Read these off the table that follows.
1) Which number is the entry in the top-right corner?
2) Which number is the entry just right of the smallest entry?
3) Which number is the entry just left of 6.33?
4) Which number is the 2nd entry, reading row by row?
5) Which number is the entry directly above 2.06?
6) Which number is the third entry on the diagonal from the top-right corner?
7) Which number is the smallest entry in the last row?
8) Which number is the largest entry in the last row?
[[-0.04  0.07  3.30  5.79  0.74 -0.04]
 [ 5.29  3.94  0.02  0.06  0.04  0.36]
 [ 6.16  0.93  0.01  0.05  0.08  2.86]
 [-0.07  0.09  2.31  6.22  1.21 -0.09]
 [ 2.40  6.33  1.12 -0.01  0.07  0.12]
 [ 2.59  6.12  0.83  0.08  0.00  0.11]
 [ 1.23  6.41  2.06  0.04  0.03 -0.04]
 [ 0.01  0.78  6.03  2.90  0.16 -0.08]
 [ 0.07 -0.02  0.81  6.09  2.88  0.04]
 [ 1.28  0.07  0.06  0.03  2.05  6.38]
 [ 5.81  3.41  0.19 -0.13 -0.06  0.54]
 [ 1.85  0.09  0.01  0.03  1.52  6.40]
 [ 0.04 -0.05  0.01  1.39  6.50  1.90]]
1) -0.04
2) -0.06
3) 2.40
4) 0.07
5) 0.83
6) 0.05
7) -0.05
8) 6.50

[8075, 3045, 4355, 4108, 4423, 4834, 4444, 4276, 4786, 4625, 4413, 4532, 5589, 4655]
The entry just right of 4108 is 4423
The largest entry?
A: 8075
The entry just right of the smallest entry?
A: 4355
The entry just left of 4413 is 4625
The entry just right of 4532: 5589

Read these off the table that follows.
1) Report the entry just right of the smallest entry.
2) Report the entry just left of -0.60.
3) Report the entry just right of -3.64.
4) Report the entry just right of 1.29.
5) Report the entry just right of -3.12.
[[-1.47 -3.35 -3.80 -3.11 -3.20  2.85  0.05  0.15 -4.74  1.96  2.07  3.26
   0.00  0.50  1.36 -2.63]
 [ 0.46  3.32  2.63  1.29  1.18 -1.71  1.95 -1.09  1.51  1.28 -1.48 -2.06
   2.02 -0.64 -0.98  1.98]
 [-1.91  1.20 -4.49 -0.15  0.16  2.85  1.52 -1.71 -2.65 -2.72 -2.21 -2.46
  -2.09 -0.84 -3.11 -1.49]
 [-3.63 -1.90  0.59 -3.64 -2.33  0.60  1.75  2.68 -4.86 -0.14 -0.71  3.26
   1.61  0.50 -1.28 -3.39]
 [-1.76  1.66 -0.44 -1.89 -0.80 -1.52  1.68 -0.07 -1.06 -1.05 -2.63 -0.12
  -1.62 -0.34 -2.72  0.47]
 [ 3.20 -1.31 -1.43  3.59  0.19  1.89 -1.96 -6.86  5.13  1.33  1.96 -2.03
  -4.85 -0.93  1.36  1.23]
 [ 2.10  3.32 -0.14 -0.76  1.01 -2.86 -0.16 -1.60  2.00  1.94  1.37  0.18
   2.19 -1.15 -1.05  1.73]
 [-1.42  0.28  0.92  0.08 -1.93 -0.60 -0.79  2.68  1.68  2.00 -3.04 -1.69
   2.19 -1.81 -2.97  1.98]
 [ 2.42  1.96  2.63  3.66  1.18 -1.72 -1.03 -3.28  5.47 -0.53 -1.02 -3.82
  -4.60 -2.06 -2.09  0.63]
 [-2.10  1.23  2.59 -3.06 -1.39 -0.71  1.78 -1.03 -1.58  2.00  2.07 -0.66
   0.85 -2.41 -1.88 -1.12]
 [ 0.56  1.21 -1.33  0.22 -0.48 -1.35  1.95  1.08 -0.56 -1.65 -1.74  1.93
  -2.70 -0.66 -0.10  1.22]
 [ 3.20 -0.20 -0.36  3.66  1.11  0.79 -1.89 -6.55  5.47  0.73  1.18 -3.12
  -4.94 -1.43  0.99  1.34]]
1) 5.13
2) -1.93
3) -2.33
4) 1.18
5) -4.94

[ 4.37  2.86 -5.35  6.84 -1.37  2.60 -1.25 -0.83  2.98]
The 1st entry -> 4.37
The entry just left of -0.83: -1.25
The 2nd entry is 2.86
Report the entry just right of the centre entry.
2.60
The third entry from the left: -5.35
The second smallest entry is -1.37

Read these off the array that follows.
1) What is the entry just right of 7.07?
2) What is the entry just right of the largest entry?
3) What is the smallest entry?
[[ 3.40  2.24  2.62  7.07  4.30  7.85 -2.13 -2.26  3.25  1.73 -4.25  1.76
  -6.66]
 [ 3.06  2.11  4.09  7.78  5.46  3.70 -2.66 -1.09  2.67 -1.87 -5.15  2.76
  -5.10]
 [-3.89 -2.48 -3.68 -2.83 -2.38 -2.11 -0.54  2.43  2.82 -0.35  5.95  5.80
   2.99]
 [ 3.02  1.56  1.78  2.87  0.84  7.73  1.67 -1.79  0.12  5.61 -2.53 -3.03
  -2.46]
 [-3.02 -1.89 -3.77 -2.16 -1.38  0.24 -1.26  2.30  4.02  0.11  5.17  5.29
   0.01]
 [-2.85 -2.19 -3.23  0.02 -5.70 -0.42 -0.50  0.27 -1.01  3.53  6.05  4.39
   3.50]]
1) 4.30
2) -2.13
3) -6.66

[ 0.81  7.66 -5.25 -3.03 -2.44]
Read off the entry just right of -5.25.
Answer: -3.03
The 5th entry: -2.44
Read off the third entry from the right.
Answer: -5.25
Read off the first entry from the left.
Answer: 0.81

[[ 6.46  5.06  4.67 -3.74]
 [-2.91 -1.75 -2.28  4.80]]
Indices start at 1.
Find the entry at row 1, column 2.
5.06
The entry in row 2 and column 1: -2.91
Find the entry at row 1, column 3.
4.67
The maximum: 6.46
The entry just left of -2.28 -> -1.75
Find the entry directly below the smallest entry.
4.80

Questions about the matrix below. Rows and columns are numbered from 1.
1) Read off the top entry of the column that holds the largest entry.
2) Read off the entry in the top-right corner.
3) Read off the entry at row 3, column 1.
4) Read off the top-left entry.
5) Read off the bottom-right entry.
6) Read off the entry directly below 97.
7) Read off the entry at row 2, column 3.
8) Read off the entry directly below 378.
349	117	237	216	97	566	638	378	301	344
423	490	395	333	476	448	106	514	461	302
499	95	233	248	147	625	781	429	769	206
235	532	420	467	528	95	365	563	136	505
341	412	440	177	375	598	353	458	444	401
610	305	331	504	358	313	282	316	665	265
448	456	386	606	371	78	150	372	274	455
419	416	340	422	306	313	322	341	300	422
289	461	441	385	466	310	123	421	320	465
417	293	395	497	308	164	359	446	483	379
510	272	293	350	296	508	453	486	552	253
341	267	357	113	280	720	507	470	582	289
434	324	370	407	324	303	381	376	403	367
479	334	348	543	405	126	459	423	336	411
466	556	392	437	579	311	260	511	327	373
1) 638
2) 344
3) 499
4) 349
5) 373
6) 476
7) 395
8) 514

data = 9  1  2  3  1  1
The second entry from the right -> 1
The first entry from the right? 1
The third entry from the left -> 2

Read these off the row that follows.
1) Find the entry just left of -6.37.
2) Find the smallest entry.
2.13,-5.71,-6.37,0.82,3.06,2.79,-0.66
1) -5.71
2) -6.37

X =
[-1.212 -1.978 -2.156 -0.295 -0.606 -2.162 -1.586 -1.290 -2.126 -2.120
 -2.023 -1.037  1.644]
The entry just right of the smallest entry -> -1.586
The entry just left of the smallest entry: -0.606
